Below is a small trained network, with its code and all its weights. Each question gives an input and a class and asks what happens when units are switched off, that is, made to give their printed mean instead of their output.

import numpy as np


def w(rows, s, z=0):
    codes = np.array(rows[::2]) - 128.0
    scale = np.full(codes.shape[1], s)
    scale[-1] = z or s
    return codes * scale


def norm(h):
    return h / np.sqrt((h * h).mean(-1, keepdims=True) + 1e-5)


def f(y):
    return y / 2 * (1 + np.tanh(0.7978845608 * (y + 0.044715 * y**3)))


def log_softmax(a):
    a = a - a.max(-1, keepdims=True)
    return a - np.log(np.exp(a).sum(-1, keepdims=True))


def net(x, mask):
    res = np.array(x, float).reshape(1, 6) / 4 @ E
    u = 0
    for l in range(3):
        y = f(norm(res) @ A[l][:, :-1].T + A[l][:, -1])
        res = res + np.where(mask[u : u + 5], y, B[l][:, -1]) @ B[l][:, :-1]
        u += 5
    return log_softmax(norm(res)[-1] @ U[:, :-1].T + U[:, -1])


A, B = {}, {}
E = w([
[144,147,254,198,67],'x0',
[126,130,133,130,128],'x1',
[60,185,133,165,191],'x2',
[114,167,103,114,71],'x3',
[30,6,155,102,119],'x4',
[112,93,91,228,112],'x5',
],0.0091)
A[0] = w([
[33,227,140,138,201,2],'L0N0',
[20,92,173,88,116,19],'L0N1',
[117,177,197,6,143,62],'L0N2',
[200,62,197,141,254,97],'L0N3',
[60,198,112,85,7,48],'L0N4',
],0.011,0.006)
B[0] = w([
[111,112,155,136,190,216],'L0N0',
[169,68,167,131,172,215],'L0N1',
[116,102,77,253,89,251],'L0N2',
[63,193,115,72,60,224],'L0N3',
[54,179,138,51,107,201],'L0N4',
],0.024,0.0028)
A[1] = w([
[132,119,101,117,106,30],'L1N0',
[11,156,96,94,118,9],'L1N1',
[74,91,37,248,78,58],'L1N2',
[106,129,30,113,152,2],'L1N3',
[203,71,96,79,12,25],'L1N4',
],0.013,0.0045)
B[1] = w([
[109,147,61,83,243,118],'L1N0',
[63,181,135,84,142,203],'L1N1',
[115,150,14,207,107,253],'L1N2',
[107,97,144,83,16,184],'L1N3',
[33,158,157,173,251,210],'L1N4',
],0.016,0.0061)
A[2] = w([
[98,2,110,102,119,37],'L2N0',
[86,73,117,149,190,83],'L2N1',
[113,119,133,139,202,3],'L2N2',
[228,244,65,101,163,107],'L2N3',
[134,55,29,41,151,118],'L2N4',
],0.015,0.0051)
B[2] = w([
[250,125,105,80,120,212],'L2N0',
[100,145,87,100,166,254],'L2N1',
[110,157,127,115,219,156],'L2N2',
[180,40,103,39,132,237],'L2N3',
[74,52,227,180,40,239],'L2N4',
],0.02,0.0048)
U = w([
[119,121,18,211,87,110],'0',
[211,50,141,59,151,103],'1',
[83,141,121,111,107,253],'2',
[20,191,138,45,62,85],'3',
[70,150,123,127,215,109],'4',
[106,106,191,163,5,90],'5',
],0.011,0.0071)

Each question gives the input, the list of numbers given to net, and the class t.
The units are the neurons (one row each of A and B). Each row of codes is followed by its name. A weight is (code - 128) times the scale printed after its matrix; where a second scale follows, it is the last column's (A, B and U).
mask holds one flag per neuron, layer by layer. A switched-off neuron (its flag False) gives its mean, the last column of its row in B, instead of its output. The means were averaged over made-up inputs and are rounded, as every weight is.
A unit's drop is (log p(t) with every unit on - log p(t) with that unit switched off) / (log p(t) with every unit on - log p(t) with every unit switched off).
The circuit of an input: a set's keep is (log p(t) with only the set's units on - log p(t) with every unit switched off) / (log p(t) with every unit on - log p(t) with every unit switched off). Starting from the 12 units with the biggest drops (on a tie, the unit counted first), units are removed one at a time, each time the one whose removal leaves the highest keep (on an exact tie, the one counted first), for as long as the keep stays at least 0.8.
circuit, biggest first: the units of the circuit, biggest drop first
k most important neurons: the k neurons with the biggest drops, biggest first
top k neurons in layer l: the k neurons of layer l with the biggest drops, biggest first
input [-4,-4,3,-7,-1,0], class 3: circuit, biggest first => L0N3
input [6,-2,8,0,8,8], class 0: top 2 neurons in layer 0 => L0N4, L0N0
input [-2,3,6,-5,6,0], class 1: circuit, biggest first => L0N1, L2N0
input [3,-1,7,-7,8,-4], class 1: circuit, biggest first => L0N1, L2N0
input [6,-7,-7,-8,6,4], class 3: 3 most important neurons => L0N3, L1N4, L0N2
input [6,5,1,6,6,8], class 0: 2 most important neurons => L1N2, L2N4
input [-5,6,7,-4,2,-8], class 0: 3 most important neurons => L0N2, L1N2, L0N4
input [-7,-2,1,-6,2,4], class 5: top 2 neurons in layer 1 => L1N4, L1N3
input [8,-1,0,8,2,5], class 3: circuit, biggest first => L0N4, L0N2
input [-6,-1,3,3,6,-7], class 0: circuit, biggest first => L0N2, L1N2
input [1,2,7,-2,4,5], class 4: 2 most important neurons => L0N2, L1N3
input [6,6,3,-5,6,-6], class 0: top 2 neurons in layer 1 => L1N1, L1N3
input [-2,7,6,5,8,-3], class 1: 3 most important neurons => L0N1, L2N0, L1N4
input [5,7,-5,2,8,8], class 0: circuit, biggest first => L1N2
input [3,3,-7,4,4,-5], class 4: 2 most important neurons => L1N4, L0N4
input [-6,3,-6,-2,-2,0], class 4: top 2 neurons in layer 0 => L0N0, L0N4
input [-8,-2,-6,-7,-3,-4], class 5: 2 most important neurons => L2N4, L1N3
input [-2,0,-8,7,-2,-1], class 4: 2 most important neurons => L1N4, L0N3
input [-7,-1,-5,4,-4,-4], class 5: 2 most important neurons => L1N3, L2N4
input [-6,-2,-1,-4,-5,-8], class 0: circuit, biggest first => L0N2
input [5,7,5,6,2,-7], class 0: 2 most important neurons => L0N2, L1N2
input [-2,-1,-7,-6,-6,3], class 4: top 2 neurons in layer 0 => L0N2, L0N4
